cols: K V J G Z
56  12  1  -10  10 : Q_415
92  32  -26  62  -13 : Q_286
98  41  -27  67  -30 : Q_828
100  41  -31  10  -28 : Q_741
111  48  -38  97  -37 : Q_689
56  34  2  -9  -21 : Q_234
32  11  19  12  9 : Q_37
91  36  -24  58  -20 : Q_274
57  -11  -2  11  13 : Q_955
57  11  -2  -11  12 : Q_784
down: -13  -30  -28  -37 -> Z
where: -24 -> Q_274, 2
where: 1 -> Q_415, 2
order: 12  -11  -2  11  57 -> Q_784
order: -30  98  41  -27  67 -> Q_828
where: -38 -> Q_689, 2

cols: R A W L F
-35  -4  -15  -4  -42 = Q_678
14  -15  4  9  28 = Q_134
-53  0  -3  1  -47 = Q_144
14  3  4  9  28 = Q_801
57  -1  -2  12  78 = Q_931
45  9  -69  43  96 = Q_690
5  0  21  -6  -8 = Q_411
-2  -15  -17  -3  7 = Q_537
43  6  -37  26  79 = Q_474
-2  -15  -11  -3  7 = Q_417
-50  -7  69  -38  -95 = Q_192
-7  -16  -7  -13  -13 = Q_737
down: -3  4  -2 -> W
order: -16  -13  -13  -7  -7 -> Q_737
down: 4  -3  4 -> W
where: 12 -> Q_931, 3

cols: D X N T H E P M U
-10  -33  21  76  13  98  37  -27  -30 = Q_890
-7  112  9  41  33  23  -86  -41  -49 = Q_686
51  -28  39  -22  35  8  43  -31  -30 = Q_511
-31  43  -30  -22  51  35  -27  39  8 = Q_708
40  9  -9  25  35  -88  -8  -25  -51 = Q_977
8  23  -49  -41  112  33  -86  -7  41 = Q_251
asked: -10  -33  21  76  13  98  37  -27  -30 -> Q_890
order: 98  -10  -30  -33  -27  21  37  76  13 -> Q_890
order: -28  -31  43  -30  8  35  -22  51  39 -> Q_511
order: 51  -22  -31  39  -28  35  -30  8  43 -> Q_511
order: 23  41  -49  33  9  -86  -7  -41  112 -> Q_686
down: 9  23 -> X

cols: sisek vogid vil fonez zer tegom siza
-20  11  15  28  -15  16  -52 -> Q_633
-58  -12  -1  -43  -50  -40  -25 -> Q_46
-33  -13  -4  78  14  17  -6 -> Q_305
-11  -69  30  4  22  22  -89 -> Q_220
3  19  -20  15  43  -57  -27 -> Q_604
-27  -16  13  -49  52  -15  -64 -> Q_205
43  63  24  -31  5  35  -10 -> Q_14
-33  -13  -4  36  -36  17  -6 -> Q_185
47  -22  77  -2  13  40  -90 -> Q_253
where: -40 -> Q_46, 5
down: -11  3  -27  43  -33 -> sisek
down: -16  63  -13  -22 -> vogid
order: -10  35  5  -31  24  63  43 -> Q_14
down: -57  -15  35  17  40 -> tegom
down: 22  43 -> zer

cols: Y B S C Q
48  80  -29  -84  -65 -> Q_702
18  -40  -116  -25  -15 -> Q_277
80  -29  -84  -64  47 -> Q_961
48  -64  80  -84  -29 -> Q_197
where: -25 -> Q_277, 3
order: 47  -64  -84  -29  80 -> Q_961
order: -29  47  80  -64  -84 -> Q_961
order: -84  -65  -29  48  80 -> Q_702
asked: 80  -29  -84  -64  47 -> Q_961
order: -29  -84  80  -64  48 -> Q_197
down: -64  -84 -> C

cols: zitik kegi Num sibor boti
-33  71  -4  -70  8 = Q_574
-38  88  -19  -35  -17 = Q_701
-21  37  14  -88  33 = Q_930
-23  63  -34  -80  70 = Q_693
-18  23  26  -96  13 = Q_435
2  -29  49  -88  5 = Q_943
-23  63  -34  -19  70 = Q_241
2  -29  49  -88  69 = Q_233
-21  31  29  -68  -65 = Q_852
down: -38  -21  -23  -18  2  -23  2 -> zitik
order: 71  -4  -70  8  -33 -> Q_574
down: 88  37  63  23 -> kegi
down: -23  -18  2  -23  2 -> zitik

cols: nin soger piva Tozog Napot
58  55  16  58  -90 -> Q_60
-101  -26  42  -101  32 -> Q_932
58  55  16  58  -17 -> Q_190
-101  -19  -55  -101  -25 -> Q_821
100  47  -22  100  -63 -> Q_577
-54  41  35  -54  -90 -> Q_542
98  40  71  98  -16 -> Q_453
-101  -26  49  82  48 -> Q_314
77  34  -55  77  -73 -> Q_346
100  41  -43  100  -18 -> Q_165
97  55  30  97  -71 -> Q_179
100  41  71  100  -18 -> Q_962
asked: 100  47  -22  100  -63 -> Q_577
where: 35 -> Q_542, 2
where: -63 -> Q_577, 4
order: -101  -101  -19  -25  -55 -> Q_821

cols: Bal sot regum Mipo vadu gasi gebu muva
64  -34  -29  0  -4  37  32  -69  Q_984
18  -82  74  92  88  56  67  73  Q_798
20  -46  -27  13  -47  1  -8  12  Q_257
-23  -35  19  22  78  -68  -22  10  Q_243
10  4  32  38  61  10  -15  47  Q_102
-26  -12  -55  64  103  1  -42  52  Q_896
13  -53  -18  23  -33  11  -14  -7  Q_464
-36  -56  -87  16  17  51  -55  72  Q_419
21  -13  55  30  60  25  11  47  Q_425
-4  31  -8  -25  16  12  2  3  Q_509
order: 3  2  12  16  -25  -8  31  -4 -> Q_509
order: 16  72  -36  51  -55  -87  -56  17 -> Q_419

cols: teb vufe lun gud
15  1  -14  22 -> Q_284
79  -41  34  -24 -> Q_475
-27  15  19  39 -> Q_13
-32  21  24  31 -> Q_248
21  24  31  -33 -> Q_917
-21  -26  -14  54 -> Q_624
31  45  103  -79 -> Q_2
-2  0  -42  -48 -> Q_343
down: 24  -26  45 -> vufe
order: 24  -32  21  31 -> Q_248
down: 21  24 -> vufe
order: -33  31  24  21 -> Q_917

cols: kesif Fumo Nusuk lipuv soli
26  -27  24  -14  10 = Q_626
21  -16  -21  -17  -20 = Q_484
24  -3  77  18  -26 = Q_86
66  74  92  20  1 = Q_913
-1  -10  0  12  1 = Q_933
5  24  12  5  38 = Q_301
down: -20  -26  1  1 -> soli
order: 1  20  92  74  66 -> Q_913
where: -20 -> Q_484, 4

cols: Kal riro fub gatan
-92  -10  38  -26 = Q_862
15  38  14  -28 = Q_52
-45  41  1  -23 = Q_399
-35  38  -25  37 = Q_789
38  -10  -91  -26 = Q_106
down: 38  41  38  -10 -> riro
order: -28  14  15  38 -> Q_52
where: -25 -> Q_789, 2
order: -10  -91  -26  38 -> Q_106
order: -92  -26  -10  38 -> Q_862
down: -28  -23 -> gatan
order: 37  -25  38  -35 -> Q_789

cols: topa dovab buk Gibik
33  -7  84  100  Q_937
4  -5  20  16  Q_700
-6  -1  -49  -19  Q_138
-20  -37  -91  -114  Q_739
-1  -20  -49  -6  Q_320
-1  -20  -49  -57  Q_401
-19  -6  -50  -1  Q_287
31  -16  65  77  Q_817
-27  -27  -64  -87  Q_740
-25  -28  -37  -42  Q_155
-14  -34  -65  -76  Q_993
down: -20  -1  -1  -19  31  -27 -> topa
down: -5  -1 -> dovab
order: -6  -49  -20  -1 -> Q_320
order: -49  -19  -6  -1 -> Q_138

cols: pomon Lazaf vevop ruref vano
-26  -5  2  2  19  Q_24
-2  -42  88  -42  37  Q_201
-53  -46  5  -15  12  Q_978
-48  75  68  40  -1  Q_820
-31  -3  1  -4  47  Q_452
5  -51  -12  3  52  Q_136
-2  -102  89  -42  37  Q_994
-31  -3  -5  1  47  Q_27
41  -1  0  1  4  Q_105
order: -31  -3  -4  1  47 -> Q_452
where: 40 -> Q_820, 3
where: 89 -> Q_994, 2
order: -42  -42  -2  37  88 -> Q_201

cols: Zan rulon vobon fol Pabe
27  84  83  -91  -52 -> Q_240
27  84  -10  -96  95 -> Q_634
0  27  -97  51  -54 -> Q_947
-21  -92  11  -91  -52 -> Q_796
asked: 27  84  83  -91  -52 -> Q_240
where: -97 -> Q_947, 2
where: -54 -> Q_947, 4
where: 11 -> Q_796, 2
where: -21 -> Q_796, 0
order: -54  0  27  -97  51 -> Q_947
where: 95 -> Q_634, 4

cols: pem voso dinub Zino papak Paza kotut Vad
35  4  54  94  52  7  17  -49 -> Q_48
27  19  -37  -9  23  -2  -20  59 -> Q_61
42  -11  23  42  -4  5  6  28 -> Q_295
7  -9  -62  -60  -5  -17  -26  -4 -> Q_773
20  -14  -24  -10  -13  15  -15  -63 -> Q_869
where: -60 -> Q_773, 3
down: 6  -26  -15 -> kotut

cols: ranu Monir Gov vosa galo muf zoz pumi buzum sol
-5  -9  21  33  29  -49  37  -34  22  1 -> Q_670
-10  -82  -119  88  13  46  9  22  -11  -63 -> Q_527
21  9  -34  -49  33  37  -5  9  1  29 -> Q_392
-5  10  21  33  29  -49  37  -34  9  1 -> Q_861
asked: -10  -82  -119  88  13  46  9  22  -11  -63 -> Q_527
where: 88 -> Q_527, 3
order: -119  -82  -63  -11  -10  9  13  22  46  88 -> Q_527
down: 13  33 -> galo
order: -49  -34  -5  1  9  10  21  29  33  37 -> Q_861
down: 9  -5 -> zoz

cols: Pel zulob pufe Lupu Poka
-61  -59  2  6  7 = Q_620
-11  -14  0  -42  -6 = Q_759
22  -24  18  -30  -21 = Q_876
-6  -42  -14  1  -11 = Q_926
22  -24  18  -67  -78 = Q_487
21  -40  24  -82  -90 = Q_175
-14  -29  -8  -4  14 = Q_939
where: 14 -> Q_939, 4
down: -42  -30  1 -> Lupu
order: -6  -42  0  -14  -11 -> Q_759
order: -42  -14  -11  -6  1 -> Q_926

